[[112  33]
 [-32  15]]
:
[112  15]

[[-42  84]
 [ 11  -8]]
:
[-42  -8]

[[  7 -56  12]
 [-32  21  10]
 [ 19 -87  34]]
:
[ 7 21 34]

[[ 51  26  12]
 [ 11  26  85]
 [ 51   6  -6]
 [-29 -92  -6]
 [ 31  45  49]]
:
[51 26 -6]

[[ 40  70  63 -60  -3]
 [ 60  12  -4 -34  81]
 [ -6 -53 -39 -32 -64]]
:
[ 40  12 -39]

[[-34 -19  66 -66 -23]
 [ 86 -16  11 -81   7]
 [ 10  41  16 -22 -16]
 [-57 -38  19  64   7]
 [  9 -34  17 -25  31]]
:
[-34 -16  16  64  31]
---
[[ -2  -4]
 [ 36  57]
 [  7   3]
 [ 41  52]
 [ 30  50]
 [ 21  33]
 [-75 -91]
 [ -2 -11]]
:
[[ -2 -75  21  30  41   7  36  -2]
 [-11 -91  33  50  52   3  57  -4]]

[[-18   4  16 -62 -52 -28  32 -18   7]
 [-47  -3 -16 -36 -56 -42  34 -34   9]
 [-37   9  69 -90  -1  13  50  12 -36]
 [ 20   4  -5  25 -12  25  19  10   5]
 [-79 -28 -20 -48 -52 -55  57 -20 -54]
 [-25  23  84 -82 -29 -14  65   6 -20]
 [-23  -5 107 -96  15   5  47  27 -54]
 [  4   1   4  20 -10  29  16   7  17]]
:
[[  4 -23 -25 -79  20 -37 -47 -18]
 [  1  -5  23 -28   4   9  -3   4]
 [  4 107  84 -20  -5  69 -16  16]
 [ 20 -96 -82 -48  25 -90 -36 -62]
 [-10  15 -29 -52 -12  -1 -56 -52]
 [ 29   5 -14 -55  25  13 -42 -28]
 [ 16  47  65  57  19  50  34  32]
 [  7  27   6 -20  10  12 -34 -18]
 [ 17 -54 -20 -54   5 -36   9   7]]

[[  75  -38  -83    1]
 [  12   29   69  -13]
 [  44    6    3  -23]
 [  12  -25   15   19]
 [  50   49   10  -61]
 [  32  -16 -102  -67]]
:
[[  32   50   12   44   12   75]
 [ -16   49  -25    6   29  -38]
 [-102   10   15    3   69  -83]
 [ -67  -61   19  -23  -13    1]]

[[  19   51  -52    1   -7  -35  -42  -46]
 [ -42  -65  -56  -21   -2  -39   -3  -86]
 [ -10  -16   84  -41  -16  -66   28 -105]]
:
[[ -10  -42   19]
 [ -16  -65   51]
 [  84  -56  -52]
 [ -41  -21    1]
 [ -16   -2   -7]
 [ -66  -39  -35]
 [  28   -3  -42]
 [-105  -86  -46]]

[[112 112  -5]
 [  3 -18  41]
 [ 40  27  51]
 [ 24 -19  42]
 [ 15   6  68]
 [ 18 -12 -54]
 [-64  18  14]
 [  5 -26 -43]
 [ 15 -58 -70]
 [ 25   4  63]
 [-95   9   7]]
:
[[-95  25  15   5 -64  18  15  24  40   3 112]
 [  9   4 -58 -26  18 -12   6 -19  27 -18 112]
 [  7  63 -70 -43  14 -54  68  42  51  41  -5]]

[[-20 -55  14  -9  32  93   4  -1  71   4 -48  10 -56]
 [-11 -78  20 -14  33  79  -7 -21  71  16 -67 -17 -95]
 [  0  10  -9  -4  17 110  48  27  63  16 -14   8 -46]]
:
[[  0 -11 -20]
 [ 10 -78 -55]
 [ -9  20  14]
 [ -4 -14  -9]
 [ 17  33  32]
 [110  79  93]
 [ 48  -7   4]
 [ 27 -21  -1]
 [ 63  71  71]
 [ 16  16   4]
 [-14 -67 -48]
 [  8 -17  10]
 [-46 -95 -56]]

[[-74 -36 -28   6   7   3 -40 -39 -30   3 -53 -12 -35  19]
 [ 27 -24 -74 -22 -79 -33  23  60  28  -3  48  42 -49  -4]
 [-16 111  71 -57 -17 -18   0 -25 -24 -40 -30 -13 107   5]
 [-13  64  55 -72 -22 -62  76  43  83 -84  67  21  46 -26]
 [-46  59  46  12 -77 -14   6 -15  -1  -2 -36  -5  33  31]]
:
[[-46 -13 -16  27 -74]
 [ 59  64 111 -24 -36]
 [ 46  55  71 -74 -28]
 [ 12 -72 -57 -22   6]
 [-77 -22 -17 -79   7]
 [-14 -62 -18 -33   3]
 [  6  76   0  23 -40]
 [-15  43 -25  60 -39]
 [ -1  83 -24  28 -30]
 [ -2 -84 -40  -3   3]
 [-36  67 -30  48 -53]
 [ -5  21 -13  42 -12]
 [ 33  46 107 -49 -35]
 [ 31 -26   5  -4  19]]
